Below are the code and all the weights of a small trained network. Each question names an input and a class and asks about switching units off, where a switched-off unit gives its printed mean instead of its output.

import numpy as np


def w(rows, s, z=0):
    codes = np.array(rows[::2]) - 128.0
    scale = np.full(codes.shape[1], s)
    scale[-1] = z or s
    return codes * scale


def f(y):
    return y / 2 * (1 + np.tanh(0.7978845608 * (y + 0.044715 * y**3)))


def log_softmax(a):
    a = a - a.max(-1, keepdims=True)
    return a - np.log(np.exp(a).sum(-1, keepdims=True))


def net(x, mask):
    res = np.array(x, float).reshape(1, 6) / 4 @ E
    y = f(res @ A[0][:, :-1].T + A[0][:, -1])
    res = res + np.where(mask, y, B[0][:, -1]) @ B[0][:, :-1]
    return log_softmax(res[-1] @ U[:, :-1].T + U[:, -1])


A, B = {}, {}
E = w([
[42,107,98,190,136,180,71],'x0',
[169,153,105,147,254,124,99],'x1',
[166,155,106,105,95,119,32],'x2',
[105,185,206,81,144,189,127],'x3',
[112,53,191,84,155,92,88],'x4',
[194,56,95,99,129,218,136],'x5',
],0.0082)
A[0] = w([
[114,176,180,93,147,173,109,73],'n1',
[116,65,166,113,147,76,94,58],'n2',
[138,151,105,147,233,98,94,68],'n3',
[151,83,61,161,124,56,120,45],'n4',
[197,31,108,99,124,222,122,2],'n5',
[65,108,120,152,140,143,84,73],'n6',
[144,64,79,168,117,49,129,72],'n7',
[101,162,131,122,128,80,129,73],'n8',
[145,198,67,171,106,150,162,20],'n9',
[102,109,105,161,141,172,95,70],'n10',
[112,44,185,81,161,89,69,40],'n11',
[111,147,139,143,125,92,122,89],'n12',
[191,143,144,86,113,89,166,23],'n13',
[142,134,118,134,176,125,116,81],'n14',
[160,133,114,130,210,120,111,51],'n15',
[121,148,161,110,140,152,127,75],'n16',
[111,154,142,144,124,86,124,65],'n17',
[113,167,189,94,133,168,113,71],'n18',
[114,131,131,123,99,124,129,74],'n19',
[88,96,150,116,22,118,137,52],'n20',
[79,120,124,155,144,139,92,65],'n21',
[70,120,106,150,146,147,105,86],'n22',
[164,150,113,99,90,98,7,51],'n23',
[124,155,163,114,134,165,118,76],'n24',
[132,123,124,114,135,155,133,78],'n25',
[83,72,145,129,181,110,201,81],'n26',
[94,132,118,152,145,142,201,78],'n27',
[109,121,138,123,69,121,125,69],'n28',
[154,196,79,146,105,142,128,68],'n29',
[141,131,119,135,174,127,112,69],'n30',
[54,183,155,151,134,17,107,42],'n31',
[142,138,125,132,156,123,127,97],'n32',
[113,134,123,110,131,131,128,110],'n33',
[103,101,152,154,152,119,188,80],'n34',
[71,96,115,162,124,158,81,69],'n35',
[107,106,128,112,42,124,139,54],'n36',
[140,123,137,122,129,153,122,91],'n37',
[210,139,153,91,140,51,166,65],'n38',
[152,147,121,115,98,129,62,86],'n39',
],0.017,0.0087)
B[0] = w([
[36,120,116,89,161,137,129,185],'n1',
[116,229,103,163,99,129,157,174],'n2',
[164,127,203,167,200,136,138,205],'n3',
[26,129,133,66,172,131,125,188],'n4',
[213,105,4,101,178,121,127,213],'n5',
[154,135,160,76,85,131,113,174],'n6',
[17,119,116,73,173,139,129,203],'n7',
[166,109,73,115,131,138,135,162],'n8',
[117,234,99,168,96,139,153,173],'n9',
[161,130,139,81,88,125,121,163],'n10',
[115,245,100,180,77,150,173,197],'n11',
[148,115,86,121,136,132,137,151],'n12',
[157,125,177,80,66,130,116,178],'n13',
[143,125,157,150,158,140,132,147],'n14',
[149,131,182,159,192,125,138,171],'n15',
[86,121,126,112,131,134,135,145],'n16',
[158,122,76,119,137,134,120,152],'n17',
[46,134,131,80,170,115,122,183],'n18',
[138,123,131,142,143,138,133,132],'n19',
[154,141,217,154,202,137,135,222],'n20',
[151,125,151,84,95,125,119,158],'n21',
[142,117,160,84,80,125,138,169],'n22',
[93,38,122,223,74,95,91,194],'n23',
[84,120,123,100,148,127,131,151],'n24',
[125,140,102,122,134,118,119,125],'n25',
[98,69,123,208,89,104,97,194],'n26',
[101,104,114,186,88,110,112,178],'n27',
[145,128,156,157,168,129,139,163],'n28',
[112,185,109,164,79,126,153,163],'n29',
[150,126,154,145,159,125,133,142],'n30',
[209,103,20,96,171,131,128,245],'n31',
[141,125,150,130,139,125,134,135],'n32',
[126,127,127,121,132,123,133,125],'n33',
[114,81,122,183,107,115,103,171],'n34',
[152,118,171,73,72,130,124,182],'n35',
[158,143,191,152,191,125,131,192],'n36',
[125,126,108,120,138,121,132,127],'n37',
[170,109,184,52,42,135,106,221],'n38',
[109,60,125,179,104,116,121,160],'n39',
],0.04,0.011)
U = w([
[179,78,11,82,195,115,153,190],'0',
[145,105,188,142,230,126,168,79],'1',
[141,94,156,36,76,116,126,148],'2',
[2,94,93,57,198,118,149,86],'3',
[98,204,78,162,106,123,201,246],'4',
[84,30,96,190,116,68,107,31],'5',
],0.0061,0.0014)

Each question gives the input, the list of numbers given to net, and the class t.
The units are the neurons (one row each of A and B). Each row of codes is followed by its name. A weight is (code - 128) times the scale printed after its matrix; where a second scale follows, it is the last column's (A, B and U).
mask holds one flag per neuron, in row order. A switched-off neuron (its flag False) gives its mean, the last column of its row in B, instead of its output. The means were averaged over made-up inputs and are rounded, as every weight is.
A unit's drop is (log p(t) with every unit on - log p(t) with that unit switched off) / (log p(t) with every unit on - log p(t) with every unit switched off).
unit that matters most: the unit with the biggest drop
top k neurons: the k neurons with the biggest drops, biggest first
drop of u: that unit's drop, to one decimal
input [2,3,-8,0,-7,4], class 5: top 4 neurons => (n27; n11; n26; n34)
input [3,-6,-5,8,5,-3], class 3: unit that matters most => n18
input [-4,-7,1,-2,6,-6], class 1: top 2 neurons => (n20; n36)
input [8,7,2,2,-5,-5], class 2: top 2 neurons => (n22; n6)
input [6,7,6,-5,-4,-1], class 1: top 2 neurons => (n3; n15)
input [7,6,7,-2,-4,3], class 2: top 3 neurons => (n10; n35; n6)
input [1,6,3,-4,5,5], class 1: top 2 neurons => (n3; n31)
input [0,6,-1,-1,-2,5], class 1: top 3 neurons => (n31; n3; n15)
input [5,-1,2,-6,-5,4], class 3: top 3 neurons => (n4; n7; n38)
input [4,8,-6,-2,-7,4], class 1: top 3 neurons => (n3; n15; n11)
input [2,-7,5,-5,-1,-7], class 0: top 2 neurons => (n31; n3)
input [3,-6,-7,-7,-5,0], class 3: top 2 neurons => (n7; n4)
input [3,4,-8,-8,2,-6], class 3: top 4 neurons => (n7; n4; n23; n39)
input [-2,-3,7,-6,2,0], class 5: unit that matters most => n23
input [8,-2,-1,-1,8,5], class 2: drop of n10 => 1.4
input [3,-2,-8,6,2,3], class 5: drop of n26 => 0.6
input [8,-7,-8,-1,2,5], class 2: drop of n21 => 0.2
